Below are the code and all the weights of a small trained network. Each question names an input and a target symbol and asks about switching units off, where a switched-off unit gives its printed mean instead of its output.

import numpy as np


def w(rows, s, z=0):
    codes = np.array(rows[::2]) - 128.0
    scale = np.full(codes.shape[1], s)
    scale[-1] = z or s
    return codes * scale


def f(y):
    return y / 2 * (1 + np.tanh(0.7978845608 * (y + 0.044715 * y**3)))


def softmax(a):
    e = np.exp(a - a.max(-1, keepdims=True))
    return e / e.sum(-1, keepdims=True)


def log_softmax(a):
    a = a - a.max(-1, keepdims=True)
    return a - np.log(np.exp(a).sum(-1, keepdims=True))


def net(x, mask):
    ids = ['αβγδεζηθλμξπστψω'.index(c) for c in x.split()]
    T = len(ids)
    res = E[ids] + P[:T]
    u = 0
    for l in range(2):
        q, k, v = (res @ M[l].T for M in (Q, K, V))
        z = softmax(np.where(np.tri(T) > 0, q @ k.T / 2**0.5, -1e9)) @ v
        res = res + np.where(mask[u], z, O[l][:, -1]) @ O[l][:, :-1]
        u += 1
        y = f(res @ A[l][:, :-1].T + A[l][:, -1])
        res = res + np.where(mask[u : u + 8], y, B[l][:, -1]) @ B[l][:, :-1]
        u += 8
    return log_softmax(res[-1] @ U[:, :-1].T + U[:, -1])


Q, K, V, O, A, B = {}, {}, {}, {}, {}, {}
E = w([
[102,147,95,61],'α',
[95,149,107,126],'β',
[93,110,122,128],'γ',
[116,131,179,70],'δ',
[153,112,108,158],'ε',
[76,251,148,116],'ζ',
[189,105,66,133],'η',
[81,162,178,158],'θ',
[214,66,111,48],'λ',
[176,196,165,139],'μ',
[155,154,110,123],'ξ',
[183,83,52,100],'π',
[227,86,160,156],'σ',
[191,190,215,177],'τ',
[138,86,201,125],'ψ',
[96,145,110,250],'ω',
],0.021)
P = w([
[123,78,46,179],'0',
[105,52,4,229],'1',
[153,69,234,2],'2',
[147,75,28,216],'3',
[142,78,210,40],'4',
[160,87,34,211],'5',
],0.0042)
Q[0] = w([
[58,19,11,255],'L0H0',
[147,88,44,56],'L0H0',
],0.0079)
K[0] = w([
[90,90,44,2],'L0H0',
[207,30,176,90],'L0H0',
],0.0059)
V[0] = w([
[140,29,1,104],'L0H0',
[103,76,35,226],'L0H0',
],0.0057)
O[0] = w([
[115,2,27,142,254],'L0H0',
[151,192,186,127,110],'L0H0',
],0.0058,0.0065)
A[0] = w([
[128,113,13,149,148],'L0N0',
[237,203,135,114,195],'L0N1',
[53,48,137,17,81],'L0N2',
[109,150,102,143,118],'L0N3',
[69,202,141,186,11],'L0N4',
[53,74,122,162,253],'L0N5',
[148,122,53,254,134],'L0N6',
[98,116,128,70,94],'L0N7',
],0.009,0.0048)
B[0] = w([
[169,207,79,2,254],'L0N0',
[67,99,138,202,159],'L0N1',
[100,156,154,162,225],'L0N2',
[138,237,99,108,124],'L0N3',
[41,59,77,39,135],'L0N4',
[169,151,249,30,183],'L0N5',
[225,137,146,205,181],'L0N6',
[74,150,76,248,145],'L0N7',
],0.0073,0.01)
Q[1] = w([
[135,167,57,254],'L1H0',
[131,128,58,138],'L1H0',
],0.008)
K[1] = w([
[123,203,143,253],'L1H0',
[172,145,134,56],'L1H0',
],0.0074)
V[1] = w([
[41,2,94,210],'L1H0',
[119,198,195,65],'L1H0',
],0.0039)
O[1] = w([
[143,156,233,72,1],'L1H0',
[253,177,94,175,113],'L1H0',
],0.0044,0.0051)
A[1] = w([
[212,99,132,34,118],'L1N0',
[122,238,233,217,5],'L1N1',
[42,144,146,91,94],'L1N2',
[179,74,180,192,184],'L1N3',
[10,146,125,61,97],'L1N4',
[131,204,9,138,4],'L1N5',
[160,98,84,127,20],'L1N6',
[254,99,116,238,115],'L1N7',
],0.01,0.004)
B[1] = w([
[118,170,172,118,253],'L1N0',
[125,107,95,192,144],'L1N1',
[183,42,134,91,137],'L1N2',
[64,175,200,141,146],'L1N3',
[155,69,143,122,148],'L1N4',
[2,132,100,213,170],'L1N5',
[58,35,111,91,166],'L1N6',
[163,81,141,142,177],'L1N7',
],0.009,0.018)
U = w([
[28,180,127,119,102],'α',
[166,246,103,134,230],'β',
[185,214,154,103,172],'γ',
[115,140,158,126,90],'δ',
[205,151,127,135,135],'ε',
[62,87,149,138,2],'ζ',
[149,76,84,168,80],'η',
[116,127,152,133,84],'θ',
[165,89,144,55,123],'λ',
[138,157,130,155,186],'μ',
[150,156,119,144,181],'ξ',
[100,114,115,136,69],'π',
[150,89,174,138,62],'σ',
[100,134,152,162,151],'τ',
[92,151,201,109,151],'ψ',
[184,153,135,153,198],'ω',
],0.012,0.0054)

Each question gives the input, a string of symbols that net reads in full, and the target symbol t.
The units are the heads (2 rows each of Q, K, V and O) and the neurons (one row each of A and B). Each row of codes is followed by its name. A weight is (code - 128) times the scale printed after its matrix; where a second scale follows, it is the last column's (O, A, B and U).
mask holds one flag per unit, layer by layer, with each layer's heads first. A switched-off unit (its flag False) gives its mean, the last column of its rows in O or B, instead of its output. The means were averaged over made-up inputs and are rounded, as every weight is.
A unit's drop is (log p(t) with every unit on - log p(t) with that unit switched off) / (log p(t) with every unit on - log p(t) with every unit switched off).
The circuit of an input: a set's keep is (log p(t) with only the set's units on - log p(t) with every unit switched off) / (log p(t) with every unit on - log p(t) with every unit switched off). Starting from the 12 units with the biggest drops (on a tie, the unit counted first), units are removed one at a time, each time the one whose removal leaves the highest keep (on an exact tie, the one counted first), for as long as the keep stays at least 0.8.
units of the circuit, in order: the units of the circuit, biggest drop first
unit that matters most: the unit with the biggest drop
top k neurons: the k neurons with the biggest drops, biggest first
top k neurons in layer l: the k neurons of layer l with the biggest drops, biggest first
drop of u: that unit's drop, to one decimal
input λ δ γ, target λ: unit that matters most -> L0N6
input λ ψ α ψ, target ψ: top 3 neurons -> L1N3; L0N0; L0N5
input λ λ τ, target τ: units of the circuit, in order -> L1N1; L0N1; L0H0
input η λ ψ τ, target τ: units of the circuit, in order -> L0N1; L1N1; L0H0
input λ ψ λ λ β, target λ: units of the circuit, in order -> L1N5; L0N6; L0N5; L1N2
input ψ λ ξ η ω ω, target ω: top 2 neurons -> L0N6; L0N5
input δ μ λ α ζ σ, target σ: top 3 neurons -> L1N7; L1N3; L0N0
input α α γ θ θ β, target β: top 2 neurons -> L1N6; L0N5
input λ η λ π η η, target η: top 4 neurons -> L0N6; L1N5; L1N7; L1N6
input ψ σ σ, target ψ: top 3 neurons in layer 0 -> L0N0; L0N6; L0N7
input λ δ η ζ, target ζ: top 3 neurons in layer 0 -> L0N4; L0N5; L0N6
input λ λ λ λ λ σ, target σ: top 3 neurons in layer 1 -> L1N7; L1N3; L1N6
input λ λ λ λ γ, target λ: top 2 neurons in layer 0 -> L0N5; L0N6
input λ λ ζ β, target β: unit that matters most -> L0N5
input λ λ ψ α ω, target ω: top 2 neurons in layer 0 -> L0N6; L0N5
input λ λ α, target λ: drop of L0H0 -> 0.1
input μ δ λ γ, target γ: drop of L1N5 -> 0.1
input λ τ α λ α γ, target γ: drop of L0N5 -> 0.6
